Here is a tiny trained network, its code and every weight. The questions are about switching its units off for an input and a class, where a switched-off unit gives its printed mean instead of its output.

import numpy as np


def w(rows, s, z=0):
    codes = np.array(rows[::2]) - 128.0
    scale = np.full(codes.shape[1], s)
    scale[-1] = z or s
    return codes * scale


def norm(h):
    return h / np.sqrt((h * h).mean(-1, keepdims=True) + 1e-5)


def f(y):
    return np.maximum(y, 0)


def log_softmax(a):
    a = a - a.max(-1, keepdims=True)
    return a - np.log(np.exp(a).sum(-1, keepdims=True))


def net(x, mask):
    res = np.array(x, float).reshape(1, 8) / 4 @ E
    u = 0
    for l in range(3):
        y = f(norm(res) @ A[l][:, :-1].T + A[l][:, -1])
        res = res + np.where(mask[u : u + 3], y, B[l][:, -1]) @ B[l][:, :-1]
        u += 3
    return log_softmax(norm(res)[-1] @ U[:, :-1].T + U[:, -1])


A, B = {}, {}
E = w([
[90,91,101,95,230,86,127,141],'x0',
[110,160,245,144,49,108,180,71],'x1',
[202,132,184,60,213,185,53,131],'x2',
[254,46,136,162,85,92,104,178],'x3',
[140,168,229,36,87,14,193,105],'x4',
[104,59,177,145,60,103,253,113],'x5',
[173,151,101,185,87,228,109,101],'x6',
[132,207,106,215,193,114,71,144],'x7',
],0.0082)
A[0] = w([
[124,1,157,170,104,148,192,92,1],'0.n1',
[158,173,162,210,51,135,142,161,22],'0.n2',
[32,161,59,168,118,117,152,109,2],'0.n3',
],0.0093,0.0057)
B[0] = w([
[177,76,116,153,148,174,199,121,253],'0.n1',
[176,179,76,174,75,122,146,125,243],'0.n2',
[4,186,76,184,135,100,170,108,209],'0.n3',
],0.012,0.0029)
A[1] = w([
[132,102,126,43,111,198,168,96,75],'1.n1',
[115,239,255,120,96,129,97,124,44],'1.n2',
[176,28,91,101,113,17,207,132,4],'1.n3',
],0.0081,0.0044)
B[1] = w([
[115,118,127,118,44,195,104,88,208],'1.n1',
[173,63,138,168,150,106,140,4,232],'1.n2',
[81,80,178,195,88,98,98,227,253],'1.n3',
],0.012,0.0035)
A[2] = w([
[108,117,186,109,150,8,127,134,39],'2.n1',
[126,106,85,171,100,148,61,73,152],'2.n2',
[117,126,184,139,86,2,119,174,3],'2.n3',
],0.0093,0.0063)
B[2] = w([
[44,102,128,9,141,151,134,174,187],'2.n1',
[164,195,122,80,183,104,131,172,254],'2.n2',
[127,133,119,87,114,96,75,178,185],'2.n3',
],0.013,0.0051)
U = w([
[134,5,140,169,66,146,195,159,56],'0',
[161,129,81,143,236,169,18,170,238],'1',
[169,122,207,100,129,101,139,24,134],'2',
[198,197,118,185,64,125,140,124,167],'3',
[93,67,162,70,86,73,106,211,88],'4',
[158,139,132,34,96,216,116,113,22],'5',
[64,113,166,39,186,101,138,96,3],'6',
[12,185,72,154,144,101,168,101,165],'7',
],0.02,0.004)

Each question gives the input, the list of numbers given to net, and the class t.
The units are the neurons (one row each of A and B). Each row of codes is followed by its name. A weight is (code - 128) times the scale printed after its matrix; where a second scale follows, it is the last column's (A, B and U).
mask holds one flag per neuron, layer by layer. A switched-off neuron (its flag False) gives its mean, the last column of its row in B, instead of its output. The means were averaged over made-up inputs and are rounded, as every weight is.
A unit's drop is (log p(t) with every unit on - log p(t) with that unit switched off) / (log p(t) with every unit on - log p(t) with every unit switched off).
most important unit: the unit with the biggest drop
top k neurons: the k neurons with the biggest drops, biggest first
k most important neurons of layer l: the k neurons of layer l with the biggest drops, biggest first
drop when u is switched off: that unit's drop, to one decimal
input [8,7,7,5,-6,5,-1,2], class 0: most important unit => 0.n1
input [8,0,-2,1,5,-8,-1,2], class 6: top 2 neurons => (2.n1 1.n3)
input [5,-6,-1,7,-3,7,-4,4], class 4: 2 most important neurons of layer 1 => (1.n3 1.n2)
input [-1,4,2,0,6,8,-2,0], class 4: top 3 neurons => (1.n3 2.n3 2.n1)
input [4,-6,2,-3,4,-1,5,-3], class 5: 2 most important neurons of layer 1 => (1.n1 1.n3)
input [-7,-7,2,-3,7,-5,-3,0], class 2: top 3 neurons => (1.n3 1.n2 0.n3)
input [-5,1,5,-8,-1,-3,-5,3], class 2: 2 most important neurons of layer 1 => (1.n2 1.n3)
input [-7,2,-2,4,-3,1,-8,2], class 3: top 2 neurons => (0.n2 2.n1)
input [-7,0,6,-5,4,3,4,1], class 2: drop when 1.n2 is switched off => 0.9
input [3,3,-3,2,-5,3,2,4], class 7: drop when 0.n3 is switched off => 1.9
input [2,1,7,8,4,2,2,1], class 4: drop when 1.n3 is switched off => 0.1
